Each row has a class, written after it.
-36,19,-56,-26,66,0,38,-64,-49,-9,19,-8,6,-1,-9,21,-45,28,10,2,-25,-2,0,-47,-35,23,15,-52,-3,4,29,-48,-25,28,5,-23,-23,-24,4,5,35 -> (130)
-53,-24,-84,-15,10,-34,36,-76,-52,-5,-64,-34,-32,12,11,12,-33,40,30,-4,16,46,-26,0,12,-17,-7,14,-25,17,25,-23,25,-15,-3,2,-46,8,11,-19,-16 -> (183)
-44,-4,-47,-14,60,20,12,-76,-23,-13,26,-39,-4,-12,0,17,-23,12,18,-9,-13,6,21,-4,-39,23,19,-16,-12,5,31,-47,-6,-5,3,16,-43,34,26,1,21 -> (162)
-57,26,-58,-4,44,43,64,-48,3,-34,-26,-8,-17,-5,13,5,-66,-10,39,21,-39,0,-12,-64,-18,51,69,-77,-27,14,4,-48,11,-1,-11,-10,-16,-32,44,-3,33 -> (183)
-42,-24,-55,-39,32,-56,29,-74,-58,-3,-52,-38,-22,18,16,2,-28,33,13,-34,4,39,-29,-24,15,-22,-10,0,-9,-15,20,-18,11,-43,7,-40,-43,18,17,-13,-19 -> (130)
-81,-4,-54,-6,-13,3,109,-25,-46,5,-48,-25,-55,-18,14,3,-20,3,47,-13,-21,21,-12,-31,-21,-14,9,31,-17,27,40,-23,26,-46,1,-47,-23,39,23,-22,-36 -> (149)
-39,-3,-83,-38,-29,-9,74,-48,-66,-12,-81,-19,-58,5,3,18,-32,22,36,3,5,30,-4,-6,-1,-23,-1,25,-35,18,18,-40,34,-17,8,-36,-18,10,18,-25,-13 -> (9)
-58,-3,-90,4,64,19,41,-101,-14,-43,25,-14,-9,10,-11,7,-45,-5,21,-2,-15,-13,-11,-43,-25,60,12,-39,-31,39,28,2,2,4,-37,-31,-14,26,17,-4,29 -> (12)
-44,25,-47,-27,42,84,14,-71,-22,-14,25,-6,-32,7,-18,-26,-61,15,21,20,-18,-20,12,-50,-4,30,57,-51,1,-12,20,-29,14,-3,18,-22,-18,8,38,-6,59 -> (162)
-34,36,-57,-22,73,6,51,-61,-19,-26,41,8,-8,1,4,4,-38,-10,44,16,-31,9,-6,-35,-20,51,6,-86,-6,33,18,-28,-5,-10,-12,-42,-14,0,27,11,35 -> (162)
-24,22,-47,-25,56,18,74,-35,-28,-17,38,-2,-50,16,-13,-3,-20,2,39,-14,-29,-9,-2,-39,-49,50,39,-29,-8,56,26,-43,13,5,-18,-3,-26,13,12,-23,38 -> (169)
-78,-13,-68,-36,0,36,70,-34,-34,23,-84,-32,-19,1,3,27,-31,4,17,16,20,31,-27,0,-35,12,23,-15,-36,-5,13,-19,48,-53,-15,-21,-19,-4,31,-35,-15 -> (184)
-72,-14,-40,-44,11,29,85,-28,-30,-10,-32,-11,-38,5,10,0,-33,-11,44,3,-14,24,-26,-34,-1,9,5,-33,1,8,10,-26,29,-64,8,-40,-10,20,38,-22,-35 -> (184)
-88,-17,-64,-35,-2,-22,44,-37,-27,23,-70,-38,-45,3,4,6,-53,6,50,2,-12,35,-16,-26,5,7,27,14,-22,11,4,-2,50,-20,-1,-12,-35,19,32,-27,-35 -> (183)
-37,4,-51,-10,60,27,57,-53,-42,-24,6,0,-4,-14,19,15,-57,40,16,4,-42,-6,3,-75,-26,15,21,-46,-26,-21,30,-74,-18,-10,1,-45,-33,-27,13,-4,57 -> (130)
-114,10,-29,-19,-25,-37,64,-25,-52,36,-85,-23,-48,10,18,-3,-20,15,26,-14,-18,40,-32,5,4,-9,19,32,-1,-21,23,4,41,-53,17,-50,-37,9,24,-41,-9 -> (162)
-60,5,-46,-22,38,3,38,-48,-41,-25,9,1,0,-6,-29,5,-72,12,45,8,-44,-4,-1,-66,-9,37,40,-61,8,-2,-5,-55,13,18,10,-28,-13,-39,25,-12,41 -> (139)
-52,18,-57,-4,60,75,70,-64,-9,-36,21,-11,-31,-12,-16,9,-52,0,30,-18,-40,-11,-4,-91,-51,33,41,-64,-28,17,32,-51,23,-1,-4,-11,-8,4,45,4,10 -> (149)
-77,-2,-74,-24,-13,-3,73,-63,-54,-22,-78,-3,-35,19,6,11,-39,23,42,-8,8,18,-33,-22,6,-8,9,17,-30,21,24,-18,24,-64,-12,-46,-33,4,33,-31,11 -> (12)
-63,-8,-64,-36,-18,12,60,-52,-47,27,-54,-21,-50,20,-31,9,-10,7,52,4,-15,35,-22,-15,0,-6,-5,31,-17,5,13,-10,54,-55,-4,-11,-45,23,34,-24,-33 -> (12)
-20,20,-68,-44,39,74,23,-43,-36,-14,-3,-18,-42,11,-3,-2,-35,40,32,8,-25,-11,8,-38,-45,19,44,-17,-14,-11,28,-54,25,-11,3,-4,-29,-19,30,-6,54 -> (162)
-66,3,-93,-51,-9,28,41,-44,-61,6,-80,-40,-59,-4,-9,14,-28,5,29,1,8,42,-14,-2,-27,-12,36,28,-19,20,12,-24,47,-38,-19,-22,-30,30,37,-36,-7 -> (9)
-79,-9,-56,-8,7,-17,44,-53,-60,18,-47,-14,-37,12,-3,5,-42,6,2,-5,-6,30,-20,-11,-10,1,17,39,-31,12,31,4,24,-16,4,-44,-3,12,10,-24,-13 -> (200)
-48,31,-65,-2,48,73,59,-88,-19,-42,-13,-2,-15,0,-18,-2,-76,-9,27,26,-32,-3,-21,-96,-20,41,65,-96,-28,14,19,-55,1,27,0,-20,-32,-19,40,7,38 -> (9)
-96,21,-36,-34,-9,15,55,-31,-58,11,-36,-13,-50,1,11,-2,-32,1,18,-19,-16,32,-15,-7,-11,-26,30,36,-7,-19,19,-17,25,-80,6,-43,-34,16,39,-22,8 -> (162)
-13,35,-47,-10,27,79,66,-63,-5,-48,1,3,-42,6,7,-9,-67,15,32,-13,-45,-13,-11,-68,-51,9,60,-48,-29,10,26,-58,5,22,-4,21,-27,-10,35,-9,45 -> (184)
-61,-4,-70,4,51,31,57,-53,-41,-30,26,-20,-18,-12,-8,2,-28,6,12,-31,-47,22,-4,-44,-42,31,28,-17,-21,24,26,-52,-10,-26,-10,-11,-37,19,35,-18,24 -> (139)
-41,20,-24,-6,44,61,71,-54,-40,-17,-14,-3,-35,-29,8,17,-61,41,37,28,-35,-17,-4,-57,-48,24,33,-51,-12,20,18,-62,10,-5,-10,-32,-4,-37,16,-20,64 -> (166)
-101,12,-64,-44,9,-25,34,-9,-52,11,-72,-10,-22,14,1,11,-48,33,21,-51,6,44,-18,-18,7,3,26,20,10,-11,6,-6,44,-51,25,-50,7,-21,42,-28,-5 -> (200)
-86,10,-74,-19,11,-12,86,-23,-52,4,-48,-24,-53,3,5,8,-5,-26,40,-11,5,44,-30,-37,-1,-8,25,-5,-14,21,17,-7,51,-61,1,-48,-17,33,46,-27,-35 -> (149)
-31,20,-69,-4,39,33,44,-86,-16,-22,-3,-7,13,6,-28,24,-37,32,39,-14,-30,7,-4,-61,-13,24,20,-44,-29,13,8,-37,7,-14,-14,3,-43,-19,36,5,63 -> (12)
-45,1,-62,-36,1,-1,63,-28,-46,22,-63,-12,-31,14,15,2,-41,10,25,-12,-1,44,-8,4,-31,9,14,33,-47,15,24,-49,24,-67,-10,-30,-30,15,42,-28,-14 -> (200)
-60,16,-70,-22,25,75,51,-48,-38,-20,-10,-21,-28,-26,-15,8,-50,24,36,-3,-11,-17,13,-57,-49,11,67,-28,-21,34,24,-55,8,20,-2,4,-8,6,34,-18,41 -> (149)
-66,2,-81,-22,-7,-23,74,-58,-70,-2,-40,-8,-54,6,-6,0,-33,-14,47,6,16,32,-23,-29,4,-14,8,-2,-23,28,17,-24,49,-14,-10,-40,-17,40,23,-35,-20 -> (149)
-75,-20,-47,-10,-2,-70,37,-47,-61,10,-65,-50,-24,8,-1,20,-19,20,14,-38,-30,42,-18,5,-6,-25,9,43,22,-20,14,-16,22,-19,25,-8,-33,-3,17,-23,-33 -> (139)
-58,7,-84,-44,-12,-1,61,-38,-54,-4,-61,-17,-48,3,-6,21,-34,13,43,-16,13,30,-27,-13,-44,-37,27,35,-20,40,38,-38,45,-49,-24,-12,-29,29,43,-36,-14 -> (149)
-48,25,-67,-34,-19,-17,67,-27,-36,-13,-64,-5,-24,16,7,24,-30,10,27,-33,5,35,-22,-4,-11,-26,11,12,16,1,9,-17,40,-23,13,-4,-10,-3,30,-29,-6 -> (184)
-91,6,-47,-38,-8,12,71,-16,-67,40,-73,-3,-49,-1,5,-2,-65,27,22,-5,-1,33,-4,-10,-23,5,12,26,-29,-6,27,-27,37,-53,11,-55,-17,-9,21,-36,-10 -> (200)
-45,-4,-67,-36,-22,-20,58,-69,-51,1,-53,-24,-67,15,10,-8,-40,1,48,-6,0,28,-21,-13,-2,-32,14,27,-18,41,22,0,32,-9,-7,-11,-38,67,15,-40,-15 -> (184)
-65,-13,-61,-21,3,-30,55,-51,-62,-5,-75,-29,-33,9,21,-3,-17,-6,14,8,14,54,-32,16,-14,13,2,32,-40,-1,17,-41,23,-45,-22,-38,-52,14,22,-30,-24 -> (9)
-42,-3,-75,-3,46,92,50,-63,-6,-40,32,9,-5,-1,-13,-8,-42,14,5,11,-25,-2,-11,-65,-18,44,22,-72,-33,2,26,-38,4,-6,-8,-6,-19,9,23,-17,44 -> (184)
-15,31,-38,-11,40,79,65,-42,-35,-28,10,27,-26,-17,3,3,-72,36,41,53,-27,-15,-7,-40,-44,7,34,-58,0,12,27,-90,-13,15,6,-5,-5,-56,27,-8,40 -> (166)
-45,14,-51,-20,-24,-5,65,-47,-42,-19,-66,-17,-55,6,1,-3,-27,39,48,-27,-17,11,-2,-13,5,-27,24,44,-18,7,25,-36,30,-25,21,-32,-1,1,31,-13,-7 -> (149)
-72,-19,-39,-49,-11,-22,21,-38,-50,43,-63,-29,-15,28,-13,-7,-49,33,8,-17,0,29,-3,-1,6,14,15,26,0,-28,5,-26,44,-49,13,-32,-16,3,29,-39,4 -> (200)
-2,9,-58,-16,49,60,50,-81,-53,-40,-11,-3,-24,3,6,21,-51,39,12,16,-12,0,13,-27,-44,21,-2,-22,-17,6,27,-97,0,22,5,-10,-18,-26,24,-3,41 -> (9)
-48,9,-57,-18,46,96,106,-59,-22,-24,1,1,-30,-2,10,-10,-76,-1,29,-10,-17,-21,2,-79,-35,44,55,-62,-14,30,13,-68,1,-27,-12,-27,-20,16,41,-18,40 -> (169)
-50,-11,-92,-2,12,-6,53,-72,-57,0,-75,-38,-44,-7,17,31,-23,52,23,-13,-2,33,-22,4,-18,-17,-10,26,-2,13,18,-19,40,-4,-10,-25,6,6,10,-34,-5 -> (166)
-58,25,-42,-30,45,25,38,-50,-44,-20,17,-1,-41,-5,-17,-3,-55,8,36,5,-4,-14,1,-39,-35,30,37,-48,14,26,20,-44,28,31,1,-16,6,-1,25,-27,28 -> (149)
-80,-3,-56,-35,-7,-11,69,-35,-53,-15,-66,-40,-65,17,13,-2,-17,-6,43,-17,0,35,-22,-33,18,-17,44,33,-33,25,16,-8,26,-77,12,-28,-41,20,39,-8,-28 -> (183)
-32,-1,-59,-7,34,35,54,-64,-26,-38,-15,-22,-16,-21,21,-1,-73,28,46,6,-28,0,-7,-79,-5,0,48,-45,-32,24,4,-42,-17,10,-13,-5,-35,-28,14,11,48 -> (183)
-44,-14,-69,-42,2,21,73,-71,-24,-6,-29,-16,-51,15,-13,4,-26,-37,48,38,-5,10,-8,7,-2,23,-7,1,-23,36,19,-4,35,-88,-31,-52,-12,58,36,-16,-36 -> (12)
-82,-11,-66,-51,-19,46,30,-45,-60,20,-38,-39,-52,5,-8,-16,-21,21,29,1,-4,25,10,-6,13,-17,34,43,-22,-40,15,-31,40,-87,11,-36,-44,38,36,-24,10 -> (162)
-46,18,-62,-19,42,81,63,-36,-15,-53,4,19,-53,-10,19,-4,-59,18,36,4,-41,-9,-16,-51,-46,34,34,-63,-31,0,31,-61,26,-11,-14,-30,-1,-21,33,-20,38 -> (162)
-11,37,-45,-41,33,41,47,-60,-12,-32,40,8,-19,27,-33,-5,-36,-9,34,8,-39,-22,10,-36,-13,31,28,-47,-5,22,9,-31,-14,-19,7,-1,-13,-13,40,16,25 -> (12)
-68,-7,-71,-44,6,8,69,-26,-63,12,-48,9,-28,14,-11,3,-49,4,33,9,19,35,-18,-32,-14,25,5,1,-47,24,28,-38,37,-60,-4,-52,-25,8,28,-29,-14 -> (200)
-103,-10,-72,-15,-6,12,100,-29,-51,19,-88,-9,-61,-2,10,-2,-33,12,24,-6,11,22,-17,-20,13,9,23,7,-23,14,21,7,41,-50,9,-56,-20,22,10,-47,-15 -> (169)
-35,29,-74,4,39,60,91,-68,-29,-51,-3,-3,-41,5,-13,13,-11,-13,49,5,-38,-3,-18,-69,-33,40,38,-68,-30,29,25,-47,16,-14,-16,-7,-30,-11,25,-3,34 -> (12)
-36,15,-62,-33,-27,-32,63,-34,-59,4,-54,-21,-48,30,-2,1,-13,14,29,-21,19,27,-20,4,-12,-33,22,58,-12,16,24,-32,42,-43,-2,-23,-21,13,37,-30,-3 -> (149)
-59,-5,-82,-40,3,-1,40,-29,-37,4,-84,-29,-35,14,33,21,-26,20,25,-6,-2,30,-22,-3,-16,-23,24,20,-18,-4,23,-18,38,-61,-2,-28,-29,13,46,-31,3 -> (162)
-52,-6,-65,-65,-6,7,36,-51,-55,9,-70,-25,-37,13,9,1,-47,11,34,7,1,35,2,-14,11,-13,14,24,-12,5,-3,-36,23,-57,5,-2,-44,17,40,-18,-18 -> (183)
-45,25,-72,-17,35,61,47,-67,-37,-22,-3,-2,-17,10,-20,10,-48,32,27,10,-31,-14,-8,-54,-42,23,38,-40,-12,-5,30,-48,5,-4,-13,4,-45,-37,20,-10,60 -> (12)
-58,18,-51,-14,35,26,61,-36,-15,-53,16,-7,-42,0,0,1,-42,0,38,-43,-54,-5,-22,-93,-32,7,55,-49,11,10,23,-53,28,0,1,-2,-7,5,47,-20,18 -> (149)
-69,-15,-52,-18,-32,-39,62,-17,-67,13,-83,-34,-46,18,-2,8,-20,-2,21,-5,0,37,-33,13,-24,-17,40,68,-2,-6,20,-28,49,-51,-2,-28,-36,0,29,-50,-15 -> (139)
-40,23,-64,-37,59,19,39,-29,-39,-43,24,7,-12,11,-2,8,-41,14,15,-6,-6,8,-3,-51,-19,40,23,-48,-1,30,11,-49,-1,-9,2,-38,-11,-13,43,-15,59 -> (9)
-29,23,-43,-36,61,14,49,-44,-29,-64,26,-2,-56,19,-3,-9,-31,2,37,-16,-33,-2,-16,-55,-21,55,18,-58,33,35,22,-41,26,3,3,-40,1,4,34,-15,28 -> (9)
-41,42,-51,-19,39,44,56,-32,-43,-17,-18,9,-29,-4,-17,19,-55,35,29,-22,-33,1,-2,-69,-49,36,49,-47,-21,23,20,-46,27,23,6,-16,5,-51,17,-14,64 -> (200)
-34,32,-75,-38,68,49,64,-41,-18,-39,-3,-7,-29,-7,19,13,-54,5,51,-6,-23,14,7,-44,-42,48,31,-54,-15,46,6,-61,6,-21,-17,-5,-15,-12,50,2,22 -> (183)
-40,10,-88,-9,53,47,79,-37,-36,-27,10,19,-50,1,-1,1,-47,7,37,1,-1,5,-17,-60,-25,24,40,-57,-27,43,23,-44,25,6,-17,-15,-21,4,19,-35,40 -> (169)
-51,-11,-55,-35,-16,-36,52,-24,-36,13,-61,-33,-53,22,-2,5,-17,13,24,-2,-9,26,-12,12,-8,16,2,47,-9,9,19,-11,51,-18,3,-41,-13,20,24,-37,-20 -> (9)
-53,16,-49,-16,54,74,45,-88,-17,-27,26,-8,-33,10,-30,-12,-46,-3,45,-5,-53,-14,1,-88,-7,59,31,-62,-4,4,-4,-29,23,2,-1,-13,-20,8,40,-2,30 -> (12)
-58,8,-35,-22,58,31,34,-62,-8,-19,15,-20,-3,-13,-7,20,-54,30,16,-14,-44,-12,4,-48,-36,35,21,-75,14,-7,14,-23,7,15,3,-3,-5,-20,8,-7,44 -> (184)
-23,53,-24,-21,33,33,82,-18,-42,-14,6,16,-42,-18,21,2,-76,25,30,-11,-23,-13,9,-48,-73,-3,35,-22,-36,23,23,-59,-2,14,-8,-16,-15,-45,28,-9,48 -> (149)
7,10,-50,-25,63,-3,64,-54,-28,-24,35,-10,-1,16,2,13,-31,23,21,-35,-26,7,6,-61,-29,39,-11,-52,-1,-6,16,-79,8,-5,1,-22,-27,2,29,-4,34 -> (130)
-88,-4,-42,-42,-14,-55,59,-10,-61,9,-31,-2,-30,19,10,-24,-61,21,11,-35,-33,36,-31,-12,-14,-23,14,20,-5,0,26,-34,-13,-61,10,-28,-61,0,35,-43,-11 -> (139)
-50,2,-37,-61,5,-34,43,-13,-31,4,-55,-36,-29,45,6,6,-15,27,25,-11,3,8,1,2,17,27,21,23,16,12,5,-11,31,-62,27,-34,-6,-15,42,-16,8 -> (183)
-70,24,-33,-19,37,37,39,-43,-20,-5,14,-7,-25,-9,3,-2,-56,17,25,-15,-46,7,-8,-55,-37,14,41,-27,-20,-11,25,-31,12,-32,-7,-22,-46,-3,34,-10,52 -> (162)
-52,5,-83,-4,68,67,80,-63,-27,-20,-3,-16,-15,-15,-1,17,-54,18,24,-22,-16,-1,-7,-60,-48,35,39,-68,-11,18,18,-54,4,18,-12,4,-21,-15,13,-5,19 -> (169)
-15,9,-32,-9,48,37,45,-57,-28,-13,44,-2,-30,6,-23,2,-52,-1,16,0,-41,-2,1,-64,-47,26,29,-20,-23,14,39,-45,12,-7,-5,-10,-23,3,12,3,29 -> (200)
-78,42,-38,-44,49,50,49,-48,-49,-3,28,0,-7,4,-14,-1,-46,-3,30,1,-36,9,-1,-52,-39,43,37,-74,10,-25,9,-74,5,-25,4,-13,-43,-23,36,-2,40 -> (162)
-35,3,-64,-38,-23,18,61,-24,-45,8,-70,-35,-66,14,5,18,-3,18,30,0,-5,22,-14,1,-29,-32,28,38,-29,-9,38,-19,53,-62,6,-16,-34,6,25,-20,-5 -> (162)
-30,22,-71,-10,39,40,82,-68,-35,-41,46,7,-41,-8,-10,-8,-60,-20,47,32,-31,-29,7,-68,-32,29,32,-65,-13,38,35,-53,3,30,-15,-34,1,19,10,-2,24 -> (149)
